In the rows, zero is written as 128.
Facts:
q83 trastik q933; q646 trastik q656; q646 trastik q152; q411 trastik q393; q23 trastik q526; q76 trastik q455
q554 trastik q357; q368 trastik q463; q847 trastik q195; q847 trastik q231; q783 trastik q307; q783 trastik q770
q783 trastik q366; q719 trastik q100; q719 trastik q401; q719 trastik q896; q545 trastik q306; q113 trastik q271
q527 trastik q792; q188 trastik q23; q27 trastik q217; q27 trastik q313; q257 trastik q31; q852 trastik q554
q852 trastik q83; q315 trastik q514; q315 trastik q138; q310 trastik q668; q310 trastik q279; q310 trastik q107
q393 trastik q29; q393 trastik q866; q349 trastik q850; q886 trastik q750; q16 trastik q23; q9 trastik q215
q100 trastik q31; q387 trastik q885; q107 trastik q310; q97 trastik q815; q695 trastik q342; q103 trastik q419
q103 trastik q920; q227 trastik q933; q262 trastik q598; q926 trastik q614; q312 trastik q865; q668 trastik q961
q668 trastik q720; q657 trastik q401; q31 trastik q401; q31 trastik q295; q565 trastik q325; q837 trastik q585
q444 trastik q782; q644 trastik q514; q206 trastik q342; q295 trastik q719; q158 trastik q909; q612 trastik q244
q279 trastik q107; q297 trastik q478; q297 trastik q565; q720 trastik q279; q29 trastik q206; q885 trastik q633
q885 trastik q136; q147 trastik q750; q147 trastik q968; q909 trastik q840; q909 trastik q585; q632 trastik q625
q632 trastik q234; q896 trastik q401; q249 trastik q840; q119 trastik q349; q307 trastik q457; q718 trastik q247
q95 trastik q8; q299 trastik q614; q571 trastik q103; q633 trastik q847; q633 trastik q231; q759 trastik q171
q357 trastik q554; q159 trastik q138; q868 trastik q717; q171 trastik q432; q138 trastik q473; q152 nidra q656
q152 nidra q759; q646 nidra q171; q411 nidra q29; q749 nidra q585; q554 nidra q227; q368 nidra q463
q368 nidra q247; q847 nidra q885; q614 nidra q96; q719 nidra q896; q535 nidra q188; q164 nidra q816
q164 nidra q159; q545 nidra q686; q113 nidra q271; q866 nidra q29; q866 nidra q411; q390 nidra q119
q635 nidra q757; q852 nidra q962; q757 nidra q635; q576 nidra q482; q315 nidra q473; q310 nidra q668
q310 nidra q961; q886 nidra q750; q16 nidra q188; q9 nidra q685; q325 nidra q478; q97 nidra q837
q97 nidra q34; q329 nidra q262; q329 nidra q598; q695 nidra q411; q695 nidra q342; q103 nidra q710
q227 nidra q852; q262 nidra q598; q406 nidra q455; q406 nidra q479; q668 nidra q107; q998 nidra q865
q31 nidra q657; q478 nidra q905; q815 nidra q749; q856 nidra q625; q837 nidra q585; q905 nidra q478
q206 nidra q866; q816 nidra q514; q612 nidra q885; q313 nidra q290; q225 nidra q792; q297 nidra q905
q720 nidra q310; q29 nidra q393; q29 nidra q866; q64 nidra q571; q64 nidra q419; q342 nidra q206
q865 nidra q998; q865 nidra q312; q147 nidra q750; q147 nidra q886; q408 nidra q113; q408 nidra q271
q909 nidra q585; q457 nidra q535; q686 nidra q839; q96 nidra q926; q96 nidra q614; q632 nidra q625
q80 nidra q52; q896 nidra q31; q896 nidra q657; q249 nidra q837; q933 nidra q227; q718 nidra q463
q718 nidra q368; q299 nidra q926; q299 nidra q96; q299 nidra q614; q571 nidra q419; q488 nidra q839
q776 nidra q390; q633 nidra q195; q633 nidra q612; q633 nidra q88; q357 nidra q227; q920 nidra q103
q920 nidra q64; q159 nidra q816; q868 nidra q406; q138 nidra q514; q432 nidra q656; q432 nidra q171
q850 nidra q776; q850 nidra q390; q83 pleni q775; q234 pleni q952; q152 pleni q55; q88 pleni q93
q646 pleni q55; q411 pleni q725; q473 pleni q399; q749 pleni q589; q23 pleni q753; q717 pleni q498
q76 pleni q498; q554 pleni q775; q368 pleni q597; q847 pleni q93; q34 pleni q589; q614 pleni q447
q783 pleni q753; q719 pleni q708; q535 pleni q753; q383 pleni q544; q164 pleni q399; q545 pleni q952
q215 pleni q771; q419 pleni q553; q113 pleni q975; q527 pleni q564; q416 pleni q293; q188 pleni q753
q27 pleni q928; q866 pleni q725; q257 pleni q708; q656 pleni q55; q390 pleni q352; q635 pleni q825
q585 pleni q589; q852 pleni q775; q962 pleni q775; q247 pleni q597; q757 pleni q825; q576 pleni q955
q315 pleni q399; q310 pleni q425; q393 pleni q725; q217 pleni q928; q136 pleni q93; q514 pleni q399
q349 pleni q352; q886 pleni q258; q16 pleni q753; q320 pleni q352; q961 pleni q425; q895 pleni q928
q598 pleni q544; q9 pleni q771; q636 pleni q825; q100 pleni q708; q387 pleni q93; q8 pleni q775
q325 pleni q975; q107 pleni q425; q97 pleni q589; q968 pleni q258; q329 pleni q544; q526 pleni q753
q695 pleni q725; q52 pleni q544; q231 pleni q93; q401 pleni q708; q508 pleni q955; q244 pleni q93
q782 pleni q399; q195 pleni q93; q625 pleni q952; q426 pleni q116; q103 pleni q553; q227 pleni q775
q262 pleni q544; q406 pleni q498; q926 pleni q447; q312 pleni q913; q668 pleni q425; q657 pleni q708
q710 pleni q553; q998 pleni q913; q31 pleni q708; q565 pleni q975; q478 pleni q975; q815 pleni q589
q306 pleni q952; q856 pleni q952; q837 pleni q589; q444 pleni q399; q905 pleni q975; q644 pleni q399
q206 pleni q725; q816 pleni q399; q295 pleni q708; q158 pleni q589; q455 pleni q498; q612 pleni q93
q313 pleni q928; q271 pleni q975; q279 pleni q425; q840 pleni q589; q225 pleni q564; q297 pleni q975
q685 pleni q771; q463 pleni q597; q482 pleni q955; q720 pleni q425; q29 pleni q725; q885 pleni q93
q64 pleni q553; q839 pleni q952; q366 pleni q753; q342 pleni q725; q865 pleni q913; q792 pleni q564
q147 pleni q258; q408 pleni q975; q479 pleni q498; q909 pleni q589; q290 pleni q928; q457 pleni q753
q686 pleni q952; q96 pleni q447; q632 pleni q952; q80 pleni q544; q896 pleni q708; q249 pleni q589
q119 pleni q352; q307 pleni q753; q933 pleni q775; q718 pleni q597; q95 pleni q775; q943 pleni q638
q299 pleni q447; q571 pleni q553; q488 pleni q952; q776 pleni q352; q633 pleni q93; q759 pleni q55
q357 pleni q775; q920 pleni q553; q159 pleni q399; q868 pleni q498; q171 pleni q55; q770 pleni q753
q138 pleni q399; q750 pleni q258; q432 pleni q55; q850 pleni q352

Known rows:
q668: [105 118 109  96 108 130 143 114 122 112 141 149 135 100 129 107 144 106
 133 125 178 126 136 135 166 130 100 105 115 161 136 114 131]
q847: [115 125 146  97   8 134 135 116 137 124 134 169 139  96 135  60 155 108
 136 136 153 143 113 104 135 142 126 113 110 156 123  99 132]
q717: [117 122 150  94  64 135 136 109 148 186 142 157 148 122 135 120 152  96
 134 110 125 125 113 144 144 137 121 115 120 150 130  99 133]
q571: [116 128  86 118  92 132 143 118 113  47 156 147 127 119 121  95 143  90
 127 126 124 119 148 117 169 120 132 106 121 159 137  85 131]
q920: [141 112 147 111  53 120 142 106 155 153 144 154 156 126 113 116 142 124
 128 124 181 129 131 136 160 120 145  99 140 153 139  73 116]
q279: [111 117 115  97 110 127 145 115 125 112 139 146 139 107 136 102 142 103
 131 128 170 126 139 135 161 131 108 106 121 163 137 115 132]
q206: [118 118 105  98 120 134 150 113 134 101 136 153 138 105 130 105 138  94
 131 125 165 127 138 132 154 128 115 108 122 160 130 113 135]
q695: [132 121  94 110 112 145 156 115 125  64 136 144 128  87 145  75 134  96
 119 133 144 131 161 125 166 131 139 116 149 174 125 104 130]
q718: [121 126  99 111  89 137 140 121 104  66 146 141 123  92 141  76 143 112
 120 137 149 126 154 125 181 130 121 108 147 177 135  93 129]
q307: [116 119 140  96  76 134 157  98 126 119 135 153 133 117 130 103 147  97
 155 118 113 128 125 127 153 134 127 125 126 151 111 123 124]
q686: [121 117 113 107 101 131 145 113 137  96 144 154 142 118 129  95 138  95
 129 121 152 128 137 131 160 124 121 112 133 158 129 107 126]
q390: [133 117 101  92  95 140 161 100 151 114 123 159 138 101 118 119 137  85
 141 118  78 128 141 126 130 130 169 116 115 153 116  92 141]
q234: [117 113 134  97  98 121 142 111 154 168 137 152 151 115 133 120 141 113
 134 114 206 126 126 144 152 132 109 104 119 154 138 115 126]
q352: [103 111 119  99  58 144 135  96 165 127 131 144 130 116 152  94 144 101
 161 125 119 118 133 107 175 118 147 112 139 143 129 116 144]
q29: [111 126 120  93  87 147 145 111 129 132 136 154 132  97 140 111 147  87
 134 117 109 125 127 137 147 141 119 117 119 160 126 106 138]
q23: [110 115 136  89  86 134 163  96 124 103 129 151 132 118 134  97 145  94
 165 122 124 133 125 128 159 140 113 130 133 153 105 147 128]
q783: [112 125 117  98  87 141 167 101 109  65 139 147 122 115 134  88 144  89
 155 126  92 130 134 115 159 134 128 128 136 156 109 121 133]
q488: [141 117 127 114  91 134 146 111 143 118 140 152 145 111 134  81 139 104
 125 127 158 129 137 132 165 126 137 115 151 165 124 101 121]
q158: [118 121  96 113 124 139 158 111 117  28 148 150 132 123 137  72 131  75
 138 126 129 127 142 118 168 126 118 121 150 159 115 121 131]

Rows:
No name comes twice in this set of rows, the named rows included.
[134 118 135 113  81 119 134 110 160 156 150 162 163 141 110 122 140 100
 126 109 163 122 116 137 150 116 130 102 123 142 134  84 123] | q217
[148 120 128 113  77 154 161 100 135  56 137 160 136 110 121  68 132  82
 137 133  98 135 135 119 168 127 142 126 169 160 101  94 122] | q297
[147 115 158 121  59 132 121 110 152 156 147 163 162 117  94 103 140 111
 126 120 176 126 111 143 173 114 115 100 148 151 126  63 111] | q313
[109 118 128 100  97 119 135 114 141 148 143 149 148 114 127 118 146 114
 131 119 186 125 127 141 158 130 107 103 114 156 141 109 127] | q614
[133 113 122 110  81 125 160 105 143 105 142 148 143 126 143  83 132 111
 134 131 168 134 145 124 160 131 148 113 155 159 128 107 119] | q80
[117 117 141  95  74 123 152  92 150 131 139 169 153 137  98 142 142  74
 157 101  97 123 105 128 130 122 138 116  96 126 114  99 135] | q455
[135 113 172 115  75 122 135 104 154 162 149 159 161 148 131  80 137 113
 136 121 199 131 115 142 171 127 110 118 167 151 122 112 109] | q815
[147 118 188 105  54 150 139 100 168 185 135 171 163 118 127  98 138  90
 134 112 129 135  99 154 153 133 132 126 160 149 106  89 110] | q325
[134 113 180  96  52 131 147  95 153 196 130 156 149 130 133 103 145 120
 149 121 146 135 114 139 155 137 129 124 151 153 110 117 113] | q457
[137 127 110 126  84 141 168  91 114  32 162 140 130 156 107 113 132  74
 154 117  38 113 150 122 180 112 164 126 164 147 110  72 123] | q444
[152 122 108 117 105 160 159  95 116  48 141 138 130 110 110 107 127  86
 140 129  56 119 154 133 192 116 161 123 180 167 104  68 120] | q315
[137 118 131 115  84 120 135 107 153 129 150 162 164 145 108 115 137  92
 129 109 157 125 117 133 148 117 127 109 129 140 130  86 123] | q215
[125 125 146  99  79 152 148 110 136 139 137 154 136 109 154  87 145  95
 132 123 116 133 126 139 155 141 127 126 151 165 115 113 127] | q719

Now the same objects, written a new way:
Known rows:
q9: [104 102 143 128 166 105 155 128 179 148 152 164  84 111 147  96 142 143
 163  68 143 156 100 146 185 141  86 175 121 117 140 168 137 120 153 177
 113 124]
q188: [122 179 127 173 166 213 122  39 156 159 158 188  87 106  98  90 140 161
 145 109 172 153 159  91 199  73  83 156 141 140 166 150  85 155 136 110
 115 178]
q100: [167  91 151 153 123  88 183  49 116 175 169 175 167  95  90  94 123  93
 132  66  88  98 147 133 168 126 129  99 113  96  77 144  92 109 150 129
 130 154]
q262: [126 102 120 112 140 122 148 123 138 132 158 170 134  99 103 105 111 118
 128  84 128 153 105 104 177 106 104 143 115 152 133 122 114 123 132 158
 119 144]
q646: [132  98 129 109 141 112 139 137 173 140 140 164 114 131 115  97 139 134
 166  68 151 147 108 133 173 162  97 155 106 117 126 134 160 125 148 175
 127 118]
q685: [ 96 158 147 175 166 133 138 106 102 114 126 118 101 103 180 159 143 110
 101 167 105 134 123 152 143  79 112 134 172 143 131 154  81 120  98 100
 119 132]
q399: [128 159 129 111 128 103 146  93  99 129 102  76 146 108 119 145  94 173
 105 156 118 146 146 154  86  98 149  98 136 112 120 126 141 144 149 121
 157 131]
q225: [ 85  98 157 119 164 115 139 162 151 109 119  82  87 128 198 126 150 127
 140 139 123 144 101 152 106 155 130 156 148 125 147 160 171 124 125 155
 123 101]
q753: [126 164 120 132 117 113 131 111  95 135 110  75 123  90 124 134  60 167
 136 162 114 126 133 154  96 124 163  98 131 107 143 129 150 149 146 107
 147 129]
q231: [118 121 135  71  75  86  98 159 144 109 121 153 114 151 160 164 155  88
  86 146 144 124 141 149  80 177 105 175 149 113 132 116  79 128 118  96
 110 116]
q426: [109 120 139 150 152 162 105 150 135 110 113 105 121 155 151 132 152 112
 126 161 116 114 127 142 103 128 133 140 145 134 144 119 131 127 101 107
 120 110]
q686: [142 142 122 151 117 139 104 141 128 120 107 106 132 171 123 130 150 139
 131 161 127  97 154 143  86 158 143 117 122 115 130 112 146 129 126 103
 124 111]
q962: [ 97 115 120 159  91 196 101 148 104 106 131  83 151 141 171 149 149  93
 103 163 144 107 111 106 105 103 163 121 128 170 138 117 120 137  73 109
 123 105]
q215: [130 135 140 122 162 109 128 145 117 134 107 124 126 121 125 151 135 124
 120 158  95 123 130 146  95 122 130 120 144 113 120 112 114 121 131 107
 124 126]
q535: [121 180 153 172 182 180 123  72 141 151 104 113  73 141 121  94 156 184
 125 161 109 121 166 154 156  97  99 134 180  94 177 152 111 142 149  97
 109 167]
q406: [150 150 119 134 124 186  92 139 128 113 108 114 145 167  98 115 145 141
 107 163 127  92 156 133  87 144 153 114 133 126 153 107 135 138 113  98
 115 130]
q455: [144 168 110 167 102 210  92 111 106 108 110 125 156 160 103 128 143 118
  96 167 135  84 163  85  99 101 151 105 139 151 149 112  95 146  84  97
 120 135]
q164: [124 101 156  64 172 154 124 156 156 126 108  86 107 119  97  99 127 166
 120 146  96 127 118 151  92 155 155 118 147 110 174 115 192 127 145 127
 119 128]
q217: [130 139 138 118 165  97 131 147 121 136 104 117 125 119 120 153 133 129
 118 163  96 131 135 154  91 119 131 118 145 106 120 109 116 126 136 105
 130 127]

Rows:
No name comes twice in this set of rows, the named rows included.
[134 149 148 138 180 164 134  57 201 189 128 180  68 122  92  90 151 182
 179  70 164 152 155 147 193 127  83 169 132  95 178 146 149 148 154 142
 113 169] | q16
[138 105 109  78  67  87 120 148 159 119 172 199 129 137 115 135 151  79
 102  68 164 147 120 117 162 169  84 183 112 136 116 121  80 126 137 129
 106 142] | q387

Now the same objects, written a new way:
Known rows:
q635: [106 176 127 175  99 109 121 143 149 135 132 122 142]
q657: [144 144 166 161 141  74 147 187 127 100 130 133 141]
q792: [ 98 112 114 140  97 159  81 127 148 101 110 118 100]
q103: [130 153 134 178  93  86  84 118 165 149 138 111 132]
q416: [127 105 134 142 115 103  94 159 144 104 119 109 123]
q342: [ 72 106 135 166  44 136  91 135 145  95  99  87 154]
q188: [128 115 143 117 132 126 182 212 131 114 122  93 153]
q113: [136 178 147 180 118  59 152 163 142 135 143 123 165]
q352: [ 89 105 150 142 126 100 118 136 152 111 148 107 104]
q23: [ 88 134 136 131 129 184 169 166 133  86 102 107 144]
q926: [154 113 146 132 138  37 134 148 155 134 119 127 162]
q215: [109 118 116 152 101 161  68 127 144 115 124 115  82]
q95: [146 107 138 132 132  61 147 161 141 118 122 121 158]
q895: [120 118 112 121 121 114 125 140 132 133 128 114 116]
q757: [105 176 123 175  98 109 122 144 147 134 130 122 142]
q52: [123 117 143 127 110 108 117 144 129 119 126 119 119]
q909: [ 98 193 120 182  91 112 113 191 141 131 122 113  93]
q295: [115 121 112 122 118 128 140 159 123 124 128 120 113]
q625: [ 90 104 110 134  88 159  80 117 157  93  92 117 116]

Rows:
No name comes twice in this set of rows, the named rows included.
[129 150 162 148 152 132 175 155 135 120 126 110 153] | q783
[121 153 148 164  91 126 115 146 166 149 127  81 148] | q535
[111  82 137 115  81 105  62  74 170 127  88 113 134] | q598
[152 135 158 159 148  49 134 112 153 123 120 136 163] | q119
[150 123 135 141 133  76 154 189 122 119 140 118 135] | q257
[130 114 122 127  97 153  60 153 115 151 166 118  60] | q782
[ 76 143 117 152  68 110  67 135 189 142  87 123 139] | q614
[121 128 137 152 132  98 107  90 156 113 106 134 148] | q349
[131 156 133 171 137 119 109 129 132 135 148 131  99] | q171
[ 99 188 126 180  88  90  95 168 169 144 105 119 109] | q749
[ 62 140  98 146  58 168 107 169 153  89  95 108 138] | q865
[ 82 115 139 196  79 114 147 117 111 107 116  82 188] | q206
[100 118 163 221 104  66 194 114  90 112 130  80 216] | q411
[ 47  68 128 208  45 156 135  81  91  89 103  51 185] | q866
[118 129 104 126 117 143 128 169 113 129 146 116  90] | q565

